Here is a tiny trained network, its code and every weight. The questions are about switching its units off for an input and a class, where a switched-off unit gives its printed mean instead of its output.

import numpy as np


def w(rows, s, z=0):
    codes = np.array(rows[::2]) - 128.0
    scale = np.full(codes.shape[1], s)
    scale[-1] = z or s
    return codes * scale


def norm(h):
    return h / np.sqrt((h * h).mean(-1, keepdims=True) + 1e-5)


def f(y):
    return np.maximum(y, 0)


def log_softmax(a):
    a = a - a.max(-1, keepdims=True)
    return a - np.log(np.exp(a).sum(-1, keepdims=True))


def net(x, mask):
    res = np.array(x, float).reshape(1, 4) / 4 @ E
    u = 0
    for l in range(2):
        y = f(norm(res) @ A[l][:, :-1].T + A[l][:, -1])
        res = res + np.where(mask[u : u + 10], y, B[l][:, -1]) @ B[l][:, :-1]
        u += 10
    return log_softmax(norm(res)[-1] @ U[:, :-1].T + U[:, -1])


A, B = {}, {}
E = w([
[38,151,253,239,158,202,115,35,199,198],'x0',
[86,117,123,126,91,123,76,141,187,80],'x1',
[91,135,50,142,126,63,99,68,92,160],'x2',
[146,70,119,151,91,84,252,39,203,70],'x3',
],0.0045)
A[0] = w([
[66,136,34,184,79,1,58,47,76,226,95],'0.n0',
[111,174,181,195,151,179,105,96,152,180,118],'0.n1',
[154,117,70,97,82,53,123,124,87,118,125],'0.n2',
[105,93,148,113,93,128,187,93,195,112,7],'0.n3',
[95,121,126,131,71,88,66,157,207,87,82],'0.n4',
[66,233,137,71,224,201,26,182,72,192,85],'0.n5',
[101,163,119,119,50,143,20,136,192,66,102],'0.n6',
[190,114,155,125,184,152,208,110,18,232,84],'0.n7',
[167,78,154,66,116,197,143,194,144,100,118],'0.n8',
[164,135,239,138,155,231,164,196,169,90,93],'0.n9',
],0.0056,0.013)
B[0] = w([
[184,236,120,98,197,251,143,84,174,16,238],'0.n0',
[92,91,90,80,67,111,79,67,124,167,236],'0.n1',
[170,72,178,148,143,152,110,157,105,97,223],'0.n2',
[225,71,75,175,141,51,141,71,179,158,129],'0.n3',
[77,131,73,151,240,231,254,207,159,176,148],'0.n4',
[184,151,142,234,38,79,97,191,188,156,254],'0.n5',
[96,84,61,138,178,185,204,201,151,210,173],'0.n6',
[46,58,36,124,166,226,192,239,247,127,184],'0.n7',
[149,196,120,127,186,163,100,56,86,55,190],'0.n8',
[140,234,29,118,190,148,105,26,147,87,203],'0.n9',
],0.0068,0.0052)
A[1] = w([
[78,111,96,115,149,149,182,182,150,166,96],'1.n0',
[147,93,131,148,135,124,193,83,164,94,124],'1.n1',
[80,123,178,165,103,183,103,70,151,189,90],'1.n2',
[137,109,156,150,112,83,161,83,145,109,51],'1.n3',
[136,98,249,185,174,193,137,155,114,110,24],'1.n4',
[142,84,111,112,156,123,122,137,81,84,101],'1.n5',
[171,81,133,143,104,133,87,176,112,124,113],'1.n6',
[152,89,219,182,142,111,83,142,102,119,3],'1.n7',
[149,104,148,159,103,97,149,97,120,98,15],'1.n8',
[135,182,143,146,191,127,112,104,88,107,40],'1.n9',
],0.011,0.0053)
B[1] = w([
[38,74,58,210,81,158,186,147,157,122,183],'1.n0',
[125,170,114,154,113,131,53,189,129,189,247],'1.n1',
[152,77,131,60,160,85,192,148,69,76,254],'1.n2',
[166,144,148,147,106,157,86,186,84,159,158],'1.n3',
[11,151,136,106,2,58,129,39,236,149,133],'1.n4',
[76,98,172,106,164,132,177,80,124,140,200],'1.n5',
[96,104,164,115,135,97,159,78,114,162,194],'1.n6',
[74,178,100,149,53,168,137,61,184,151,131],'1.n7',
[115,183,138,149,105,115,90,128,144,150,143],'1.n8',
[108,148,133,124,61,120,113,36,199,117,167],'1.n9',
],0.0096,0.0069)
U = w([
[112,49,208,34,145,52,167,65,57,97,147],'0',
[193,235,97,93,195,209,102,69,154,44,122],'1',
[63,74,60,136,176,179,186,216,168,178,120],'2',
[163,164,188,173,50,83,36,208,96,228,120],'3',
[96,122,94,125,32,104,145,55,192,122,223],'4',
[152,40,186,241,123,154,83,64,109,91,4],'5',
[149,51,190,248,116,152,95,68,99,80,4],'6',
[153,51,188,246,118,146,99,68,104,82,4],'7',
],0.016,0.017)

Each question gives the input, the list of numbers given to net, and the class t.
The units are the neurons (one row each of A and B). Each row of codes is followed by its name. A weight is (code - 128) times the scale printed after its matrix; where a second scale follows, it is the last column's (A, B and U).
mask holds one flag per neuron, layer by layer. A switched-off neuron (its flag False) gives its mean, the last column of its row in B, instead of its output. The means were averaged over made-up inputs and are rounded, as every weight is.
A unit's drop is (log p(t) with every unit on - log p(t) with that unit switched off) / (log p(t) with every unit on - log p(t) with every unit switched off).
The circuit of an input: a set's keep is (log p(t) with only the set's units on - log p(t) with every unit switched off) / (log p(t) with every unit on - log p(t) with every unit switched off). Starting from the 12 units with the biggest drops (on a tie, the unit counted first), units are removed one at a time, each time the one whose removal leaves the highest keep (on an exact tie, the one counted first), for as long as the keep stays at least 0.8.
units of the circuit, in order: the units of the circuit, biggest drop first
top k neurons: the k neurons with the biggest drops, biggest first
k most important neurons of layer l: the k neurons of layer l with the biggest drops, biggest first
input [-8,-2,8,4], class 0: units of the circuit, in order	(1.n5 0.n2)
input [4,2,6,7], class 3: units of the circuit, in order	(1.n1 1.n3)
input [8,1,8,-8], class 0: top 4 neurons	(1.n2 1.n1 0.n1 0.n9)
input [1,-3,5,-7], class 3: units of the circuit, in order	(0.n5)
input [7,-2,4,8], class 3: units of the circuit, in order	(1.n1 1.n3)
input [5,3,-4,5], class 0: top 3 neurons	(1.n2 0.n0 0.n5)
input [-8,-1,-6,-8], class 0: top 2 neurons	(1.n1 1.n6)
input [1,-8,3,7], class 2: top 2 neurons	(0.n7 1.n0)
input [5,-5,4,7], class 3: units of the circuit, in order	(1.n1 1.n3)
input [-7,8,-2,7], class 2: 2 most important neurons of layer 1	(1.n1 1.n2)
input [-5,6,6,-3], class 1: 2 most important neurons of layer 0	(0.n0 0.n7)
input [3,8,7,2], class 2: 2 most important neurons of layer 0	(0.n6 0.n4)
input [-5,-5,-4,6], class 3: top 3 neurons	(1.n1 0.n0 1.n2)
input [-1,5,4,2], class 2: units of the circuit, in order	(0.n4)
input [2,6,0,7], class 3: top 2 neurons	(1.n1 0.n7)
input [-7,6,-4,-5], class 0: 3 most important neurons of layer 0	(0.n7 0.n0 0.n8)
input [-7,3,8,2], class 1: 3 most important neurons of layer 0	(0.n0 0.n1 0.n5)
input [1,-8,6,5], class 2: 3 most important neurons of layer 0	(0.n7 0.n9 0.n8)
input [2,6,5,-2], class 2: 4 most important neurons of layer 0	(0.n6 0.n4 0.n9 0.n8)
input [3,-2,-7,5], class 1: units of the circuit, in order	(0.n9)
input [-6,-6,-6,-3], class 0: 2 most important neurons of layer 0	(0.n0 0.n8)
input [3,-2,-5,-4], class 1: 2 most important neurons of layer 1	(1.n0 1.n1)
